Below is a small trained network, with its code and all its weights. Each question gives an input and a target symbol and asks what happens when units are switched off, that is, made to give their printed mean instead of their output.

import numpy as np


def w(rows, s, z=0):
    codes = np.array(rows[::2]) - 128.0
    scale = np.full(codes.shape[1], s)
    scale[-1] = z or s
    return codes * scale


def f(y):
    return y / 2 * (1 + np.tanh(0.7978845608 * (y + 0.044715 * y**3)))


def softmax(a):
    e = np.exp(a - a.max(-1, keepdims=True))
    return e / e.sum(-1, keepdims=True)


def log_softmax(a):
    a = a - a.max(-1, keepdims=True)
    return a - np.log(np.exp(a).sum(-1, keepdims=True))


def net(x, mask):
    ids = ['βεθλμπσφψ'.index(c) for c in x.split()]
    T = len(ids)
    res = E[ids] + P[:T]
    r = res
    for j in range(3):
        rows = slice(4 * j, 4 * j + 4)
        q, k, v = (r @ M[0][rows].T for M in (Q, K, V))
        z = softmax(np.where(np.tri(T) > 0, q @ k.T / 4**0.5, -1e9)) @ v
        o = O[0][rows]
        res = res + np.where(mask[j], z, o[:, -1]) @ o[:, :-1]
    y = f(res @ A[0][:, :-1].T + A[0][:, -1])
    res = res + np.where(mask[3:7], y, B[0][:, -1]) @ B[0][:, :-1]
    return log_softmax(res[-1] @ U[:, :-1].T + U[:, -1])


Q, K, V, O, A, B = {}, {}, {}, {}, {}, {}
E = w([
[67,88,243],'β',
[118,152,29],'ε',
[197,164,145],'θ',
[146,152,210],'λ',
[48,103,170],'μ',
[74,146,103],'π',
[113,10,45],'σ',
[170,199,30],'φ',
[187,149,172],'ψ',
],0.012)
P = w([
[60,254,143],'0',
[85,148,140],'1',
[94,129,129],'2',
[101,111,121],'3',
[104,97,113],'4',
[111,81,103],'5',
[108,76,104],'6',
[110,62,100],'7',
[118,63,100],'8',
[118,49,91],'9',
],0.006)
Q[0] = w([
[183,137,185],'head 1',
[101,165,123],'head 1',
[111,91,217],'head 1',
[107,77,48],'head 1',
[185,103,84],'head 2',
[184,253,176],'head 2',
[118,126,135],'head 2',
[124,54,122],'head 2',
[180,180,104],'head 3',
[77,128,102],'head 3',
[175,173,111],'head 3',
[80,188,205],'head 3',
],0.019)
K[0] = w([
[148,184,172],'head 1',
[107,138,113],'head 1',
[84,120,228],'head 1',
[145,52,74],'head 1',
[161,198,117],'head 2',
[180,2,83],'head 2',
[117,122,131],'head 2',
[77,182,136],'head 2',
[143,143,187],'head 3',
[106,68,149],'head 3',
[144,144,177],'head 3',
[212,63,128],'head 3',
],0.02)
V[0] = w([
[191,171,145],'head 1',
[155,69,131],'head 1',
[178,102,187],'head 1',
[65,178,133],'head 1',
[118,90,91],'head 2',
[254,86,112],'head 2',
[203,80,97],'head 2',
[46,121,107],'head 2',
[181,132,173],'head 3',
[124,99,111],'head 3',
[62,158,116],'head 3',
[83,175,184],'head 3',
],0.011)
O[0] = w([
[63,194,150,84],'head 1',
[111,86,169,101],'head 1',
[116,158,231,100],'head 1',
[191,157,89,186],'head 1',
[69,149,114,79],'head 2',
[152,254,153,3],'head 2',
[117,215,138,21],'head 2',
[68,70,103,160],'head 2',
[140,69,181,99],'head 3',
[144,137,98,111],'head 3',
[104,196,123,191],'head 3',
[115,176,201,195],'head 3',
],0.0099,0.0039)
A[0] = w([
[250,61,72,8],'neuron 1',
[182,181,112,93],'neuron 2',
[161,187,102,223],'neuron 3',
[157,158,20,178],'neuron 4',
],0.013,0.0011)
B[0] = w([
[172,202,151,254],'neuron 1',
[215,55,92,170],'neuron 2',
[247,90,73,175],'neuron 3',
[45,156,173,218],'neuron 4',
],0.013,0.0083)
U = w([
[125,47,144,78],'β',
[120,222,117,117],'ε',
[190,124,98,78],'θ',
[149,173,240,145],'λ',
[114,60,53,153],'μ',
[80,141,91,254],'π',
[135,147,106,44],'σ',
[133,146,2,103],'φ',
[186,168,169,103],'ψ',
],0.009,0.0049)

Each question gives the input, a string of symbols that net reads in full, and the target symbol t.
The units are the heads (4 rows each of Q, K, V and O) and the neurons (one row each of A and B). Each row of codes is followed by its name. A weight is (code - 128) times the scale printed after its matrix; where a second scale follows, it is the last column's (O, A, B and U).
mask holds one flag per unit, heads first, then neurons. A switched-off unit (its flag False) gives its mean, the last column of its rows in O or B, instead of its output. The means were averaged over made-up inputs and are rounded, as every weight is.
A unit's drop is (log p(t) with every unit on - log p(t) with that unit switched off) / (log p(t) with every unit on - log p(t) with every unit switched off).
The circuit of an input: a set's keep is (log p(t) with only the set's units on - log p(t) with every unit switched off) / (log p(t) with every unit on - log p(t) with every unit switched off). Starting from all 7 units, units are removed one at a time, each time the one whose removal leaves the highest keep (on an exact tie, the one counted first), for as long as the keep stays at least 0.8.
units of the circuit, in order: the units of the circuit, biggest drop first
top k neurons: the k neurons with the biggest drops, biggest first
which heads matter: for each layer, one digit per head in row order, 1 if its drop is at least 0.15 and else 0, layers parted by /
drop of u: that unit's drop, to one decimal
input ψ λ σ, target λ: units of the circuit, in order -> (neuron 1; head 2; neuron 3)
input φ ε ψ λ β μ π ε λ φ, target ε: units of the circuit, in order -> (neuron 4; neuron 1)
input σ π ε μ ψ φ ε, target π: top neuron -> (neuron 4)
input π π φ θ β ψ θ ε, target π: top 2 neurons -> (neuron 4; neuron 3)
input φ φ φ π, target π: which heads matter -> 100
input β φ ψ, target θ: units of the circuit, in order -> (head 2; neuron 2; head 1; neuron 3)
input φ θ μ, target μ: top 2 neurons -> (neuron 4; neuron 1)
input λ φ θ λ λ σ, target ψ: which heads matter -> 010
input θ ε ψ σ, target λ: which heads matter -> 010
input ψ θ λ λ ε, target ε: top 2 neurons -> (neuron 1; neuron 4)
input λ θ λ β β, target β: top 2 neurons -> (neuron 1; neuron 4)
input λ ψ π π β σ, target ψ: drop of neuron 4 -> 0.0
input ψ λ θ ε, target ε: drop of head 1 -> 0.5
input φ φ μ, target μ: drop of neuron 1 -> -0.1
input ε π π, target π: top neuron -> (neuron 4)
input λ λ θ, target θ: drop of head 2 -> 1.3
